Below is a small trained network, with its code and all its weights. Each question gives an input and a target symbol and asks what happens when units are switched off, that is, made to give their printed mean instead of their output.

import numpy as np


def w(rows, s, z=0):
    codes = np.array(rows[::2]) - 128.0
    scale = np.full(codes.shape[1], s)
    scale[-1] = z or s
    return codes * scale


def norm(h):
    return h / np.sqrt((h * h).mean(-1, keepdims=True) + 1e-5)


def f(y):
    return y / 2 * (1 + np.tanh(0.7978845608 * (y + 0.044715 * y**3)))


def softmax(a):
    e = np.exp(a - a.max(-1, keepdims=True))
    return e / e.sum(-1, keepdims=True)


def log_softmax(a):
    a = a - a.max(-1, keepdims=True)
    return a - np.log(np.exp(a).sum(-1, keepdims=True))


def net(x, mask):
    ids = ['ΔΣΨΩαηπ'.index(c) for c in x.split()]
    T = len(ids)
    res = E[ids] + P[:T]
    r = norm(res)
    for j in range(3):
        rows = slice(3 * j, 3 * j + 3)
        q, k, v = (r @ M[0][rows].T for M in (Q, K, V))
        z = softmax(np.where(np.tri(T) > 0, q @ k.T / 3**0.5, -1e9)) @ v
        o = O[0][rows]
        res = res + np.where(mask[j], z, o[:, -1]) @ o[:, :-1]
    y = f(norm(res) @ A[0][:, :-1].T + A[0][:, -1])
    res = res + np.where(mask[3:11], y, B[0][:, -1]) @ B[0][:, :-1]
    return log_softmax(norm(res)[-1] @ U[:, :-1].T + U[:, -1])


Q, K, V, O, A, B = {}, {}, {}, {}, {}, {}
E = w([
[204,147,40,187,149],'Δ',
[144,145,52,214,147],'Σ',
[103,241,85,114,116],'Ψ',
[70,188,148,189,92],'Ω',
[146,94,98,200,122],'α',
[139,107,92,100,202],'η',
[107,253,158,181,132],'π',
],0.012)
P = w([
[96,103,125,97,126],'0',
[227,197,2,204,110],'1',
[103,144,160,208,189],'2',
[130,98,150,109,97],'3',
[254,195,68,195,83],'4',
[120,128,184,183,178],'5',
[140,98,172,108,103],'6',
[236,171,115,190,84],'7',
[122,153,186,170,210],'8',
[141,102,189,95,102],'9',
],0.017)
Q[0] = w([
[200,147,96,126,7],'H1',
[154,129,161,142,133],'H1',
[131,195,109,145,169],'H1',
[92,143,140,135,227],'H2',
[155,177,117,164,115],'H2',
[71,173,123,172,186],'H2',
[71,90,133,111,180],'H3',
[46,83,84,86,137],'H3',
[137,115,187,183,163],'H3',
],0.018)
K[0] = w([
[254,141,236,138,152],'H1',
[141,158,139,172,154],'H1',
[80,96,152,107,166],'H1',
[35,94,107,71,178],'H2',
[86,153,161,186,81],'H2',
[33,155,84,133,173],'H2',
[57,156,10,156,72],'H3',
[61,91,43,103,131],'H3',
[184,143,95,224,130],'H3',
],0.014)
V[0] = w([
[171,107,250,123,188],'H1',
[152,188,177,48,109],'H1',
[101,34,191,141,77],'H1',
[124,115,152,248,95],'H2',
[101,91,194,120,205],'H2',
[100,155,146,190,223],'H2',
[114,211,49,124,158],'H3',
[150,134,196,178,157],'H3',
[156,133,146,250,55],'H3',
],0.011)
O[0] = w([
[170,189,47,133,187,57],'H1',
[112,120,161,184,205,63],'H1',
[244,137,133,137,98,99],'H1',
[84,141,53,12,183,206],'H2',
[69,193,183,125,108,79],'H2',
[126,210,44,108,115,156],'H2',
[197,179,162,132,165,185],'H3',
[81,122,180,156,113,160],'H3',
[116,100,119,223,106,248],'H3',
],0.011)
A[0] = w([
[5,118,188,96,75,21],'N1',
[142,194,51,142,139,46],'N2',
[156,153,211,216,185,15],'N3',
[150,42,126,66,91,52],'N4',
[117,153,157,161,237,2],'N5',
[173,176,165,166,109,105],'N6',
[193,91,114,183,104,203],'N7',
[180,162,117,123,83,80],'N8',
],0.014,0.0046)
B[0] = w([
[193,137,105,114,72,229],'N1',
[113,112,217,108,156,242],'N2',
[127,113,29,55,168,210],'N3',
[124,168,178,212,241,167],'N4',
[130,61,96,151,43,147],'N5',
[206,98,185,71,158,181],'N6',
[128,195,157,69,109,255],'N7',
[83,5,123,171,118,170],'N8',
],0.013,0.0065)
U = w([
[157,103,247,75,92,159],'Δ',
[37,228,154,140,95,63],'Σ',
[129,44,164,192,137,253],'Ψ',
[160,141,90,148,15,75],'Ω',
[127,101,112,17,169,191],'α',
[80,128,36,176,163,48],'η',
[195,201,179,192,185,154],'π',
],0.014,0.0037)

Each question gives the input, a string of symbols that net reads in full, and the target symbol t.
The units are the heads (3 rows each of Q, K, V and O) and the neurons (one row each of A and B). Each row of codes is followed by its name. A weight is (code - 128) times the scale printed after its matrix; where a second scale follows, it is the last column's (O, A, B and U).
mask holds one flag per unit, heads first, then neurons. A switched-off unit (its flag False) gives its mean, the last column of its rows in O or B, instead of its output. The means were averaged over made-up inputs and are rounded, as every weight is.
A unit's drop is (log p(t) with every unit on - log p(t) with that unit switched off) / (log p(t) with every unit on - log p(t) with every unit switched off).
The circuit of an input: a set's keep is (log p(t) with only the set's units on - log p(t) with every unit switched off) / (log p(t) with every unit on - log p(t) with every unit switched off). Starting from all 11 units, units are removed one at a time, each time the one whose removal leaves the highest keep (on an exact tie, the one counted first), for as long as the keep stays at least 0.8.
units of the circuit, in order: the units of the circuit, biggest drop first
unit that matters most: the unit with the biggest drop
top k neurons: the k neurons with the biggest drops, biggest first
drop when u is switched off: that unit's drop, to one decimal
input Σ π α Δ Ω α, target Ω: units of the circuit, in order	[H1 N1]
input η Ω Ψ η Σ, target α: top neuron	[N2]
input Ω Ω Ω Ω Σ, target Σ: top 4 neurons	[N2 N7 N1 N3]
input Δ Σ Ω Ψ Ψ, target Σ: units of the circuit, in order	[H2 N2 H3 N1]
input π α Ω α η, target α: units of the circuit, in order	[H2 N2]
input Ω Σ η Σ Ψ Σ Ω α π π, target Σ: units of the circuit, in order	[H1 H3]
input Ω Σ Ω η π π, target α: top 2 neurons	[N3 N6]
input Σ α Ψ, target Ω: units of the circuit, in order	[H1 N1]
input Ω η Σ Ψ α Ψ Ψ Δ, target Δ: units of the circuit, in order	[N7 N2]
input α Ω Δ Σ Ψ Ω Ψ η α, target Δ: units of the circuit, in order	[H1 N7]
input α Ψ Δ Σ η, target α: units of the circuit, in order	[N2 H1]
input α Ω η η Ω η, target Δ: top 2 neurons	[N6 N8]
input Ψ Ω π π α α Ω α Ψ, target Ψ: units of the circuit, in order	[H1 H2]
input η Σ Ω Δ Ψ Σ Ψ Ω, target Σ: unit that matters most	H3
input η η α Ψ Δ Ω Δ, target π: top 2 neurons	[N4 N7]
input π η Ω Ω Δ, target Σ: top 3 neurons	[N6 N3 N2]
input Ω Σ η α, target Ψ: top 2 neurons	[N4 N7]
input Ω Ω α Ψ Ω Ψ α α α, target α: top 2 neurons	[N3 N7]
input π π Σ α α Ω α Δ π, target η: top 2 neurons	[N3 N5]
input α Ω Ψ Ψ Ω, target Σ: unit that matters most	H1
input Ψ π Ω Δ, target π: top 3 neurons	[N4 N7 N8]
input α Ω η η Ω Σ α α Ω, target Δ: top 2 neurons	[N6 N8]
input Ω Ψ Ω Ω Ω η Δ Ω Ω, target α: top 2 neurons	[N3 N6]
input Σ α Ω η α Ω Ω Δ, target Σ: drop when N6 is switched off	0.4
input η Ω Ψ η Ψ α π, target Σ: drop when H1 is switched off	0.8
input Ψ Ω η π Σ Ω, target Ψ: drop when N3 is switched off	0.2
input η Ω Ψ, target π: drop when H3 is switched off	0.0
input α Δ Σ η η Ψ, target Δ: unit that matters most	H1
